m =
[[ 75 833 489 776]
 [635 486 400 814]
 [371 864 311 773]
 [499 464   5 816]
 [666 705 648 790]
 [288 545 739 807]
 [553 616 746 800]
 [192 182 599 846]]
Indices start at 1.
row 1 col 1 => 75
row 8 col 4 => 846
row 7 col 2 => 616
row 6 col 1 => 288
row 1 col 4 => 776
row 3 col 3 => 311
row 1 col 2 => 833
row 3 col 1 => 371
row 2 col 4 => 814
row 7 col 1 => 553
row 8 col 1 => 192
row 8 col 3 => 599
row 4 col 3 => 5
row 5 col 3 => 648
row 6 col 2 => 545
row 6 col 3 => 739

a =
[[404 420 436 954 463 438 464 530 138 265 586 479 459 445]
 [475 420 436 340 463 438 439 415 514 465 393 479 446 422]
 [475 420 436 340 463 438 439 415 514 465 433 479 446 422]
 [420 420 415 874 507 438 439 567 194 106 433 523 446 422]
 [475 420 436  27 463 438 399 407 684 527 258 479 417 422]
 [475 420 436 340 463 438 439 415 514 465 433 479 446 422]
 [475 420 436 650 463 438 439 466 348 283 433 479 446 422]
 [475 446 458 340 373 438 477 415 514 650 620 323 446 422]
 [475 426 436 340 441 438 471 415 514 484 607 394 446 422]
 [475 420 436 573 463 438 439 420 401 376 433 479 446 422]
 [475 420 436 610 463 438 439 415 375 465 505 479 446 422]
 [475 420 436 340 463 438 417 415 514 465 283 479 446 422]
 [475 420 436 219 463 438 439 415 552 596 433 458 446 422]]
Rows and columns are counted from 1.
(1, 1) => 404
(13, 11) => 433
(1, 3) => 436
(10, 14) => 422
(6, 1) => 475
(6, 14) => 422
(4, 4) => 874
(11, 10) => 465
(2, 2) => 420
(10, 5) => 463
(2, 5) => 463
(5, 8) => 407
(12, 9) => 514
(1, 4) => 954
(4, 13) => 446
(13, 1) => 475
(11, 2) => 420
(8, 8) => 415
(8, 2) => 446
(8, 1) => 475
(7, 2) => 420
(1, 7) => 464
(13, 4) => 219
(9, 9) => 514
(11, 4) => 610
(9, 12) => 394
(10, 12) => 479
(12, 5) => 463
(7, 7) => 439
(7, 5) => 463
(1, 11) => 586
(13, 10) => 596
(9, 4) => 340
(11, 7) => 439
(3, 3) => 436
(10, 4) => 573
(7, 4) => 650

arr =
-673 -334 -355 462 -145
-557 455 469 167 -433
-677 -336 -355 466 -144
544 548 -550 625 -547
-20 -67 -35 144 -18
34 -441 389 -480 456
-562 169 361 -264 -33
441 -300 -609 38 255
Indices start at 1.
(1, 1) = -673
(7, 3) = 361
(1, 2) = -334
(2, 2) = 455
(2, 3) = 469
(7, 5) = -33
(1, 4) = 462
(7, 4) = -264
(7, 2) = 169
(5, 3) = -35
(3, 3) = -355
(4, 5) = -547
(1, 5) = -145

grid =
[[ -42   65  306   97 -139  220   33 -198  -48   -8 -136]
 [   1   44   56   19  -65   61   29  -34   -3   -5  -43]
 [  36  -93   45  -58   48 -121 -169  -43  147  -30  210]
 [   4  -55  427   35  -94   95 -187 -289  142  -44  129]
 [ -41   93   37   67  -79  154  150  -14 -133   20 -206]
 [  -5   58   56   30  -66   75   54  -32  -26    2  -70]
 [ -46  -25  535  110 -123  237 -120 -361   27  -33  -23]
 [ -66  -70  -14   51  118   38   32    9 -159   33 -108]
 [-149 -200   82  134  268  104   -4  -68 -330   66 -209]
 [ -14   47   19   24  -41   65   68   -3  -48    6  -83]
 [  23    3  131  -10  -61   10  -67  -86   94  -25   80]
 [  45  -82   80  -62   17 -114 -182  -65  177  -34  230]
 [  34  -31   75  -35  -19  -56 -110  -59  130  -25  140]
 [ -29 -223   49  -17  209 -121 -207  -55   19    2  165]]
Rows and columns are counted from 1.
(1, 1) => -42
(7, 2) => -25
(7, 6) => 237
(13, 4) => -35
(6, 4) => 30
(9, 7) => -4
(12, 10) => -34
(8, 3) => -14
(2, 4) => 19
(9, 6) => 104
(12, 1) => 45
(14, 2) => -223
(6, 9) => -26
(4, 4) => 35
(4, 9) => 142
(7, 11) => -23
(6, 2) => 58
(5, 4) => 67
(7, 7) => -120
(11, 2) => 3
(8, 8) => 9
(4, 3) => 427
(3, 7) => -169
(7, 9) => 27
(9, 11) => -209
(13, 11) => 140
(13, 1) => 34
(11, 11) => 80
(1, 8) => -198
(14, 6) => -121
(10, 1) => -14
(10, 9) => -48
(14, 9) => 19
(4, 2) => -55
(10, 7) => 68
(13, 9) => 130
(5, 1) => -41

W =
657 -81 18 -305 -91
288 8 -15 -79 76
73 -113 138 54 43
503 24 -65 -211 -46
87 -325 45 45 33
-8 84 53 104 -8
-40 -71 -112 123 63
232 -103 3 -44 -41
128 -84 -17 20 -97
231 52 19 -43 58
Rows and columns are counted from 1.
row 1 col 1 -> 657
row 8 col 4 -> -44
row 10 col 2 -> 52
row 2 col 2 -> 8
row 3 col 3 -> 138
row 9 col 3 -> -17
row 2 col 1 -> 288
row 7 col 4 -> 123
row 2 col 3 -> -15
row 8 col 5 -> -41
row 6 col 5 -> -8
row 5 col 4 -> 45
row 7 col 1 -> -40
row 7 col 3 -> -112
row 2 col 4 -> -79
row 9 col 4 -> 20
row 10 col 3 -> 19
row 7 col 5 -> 63
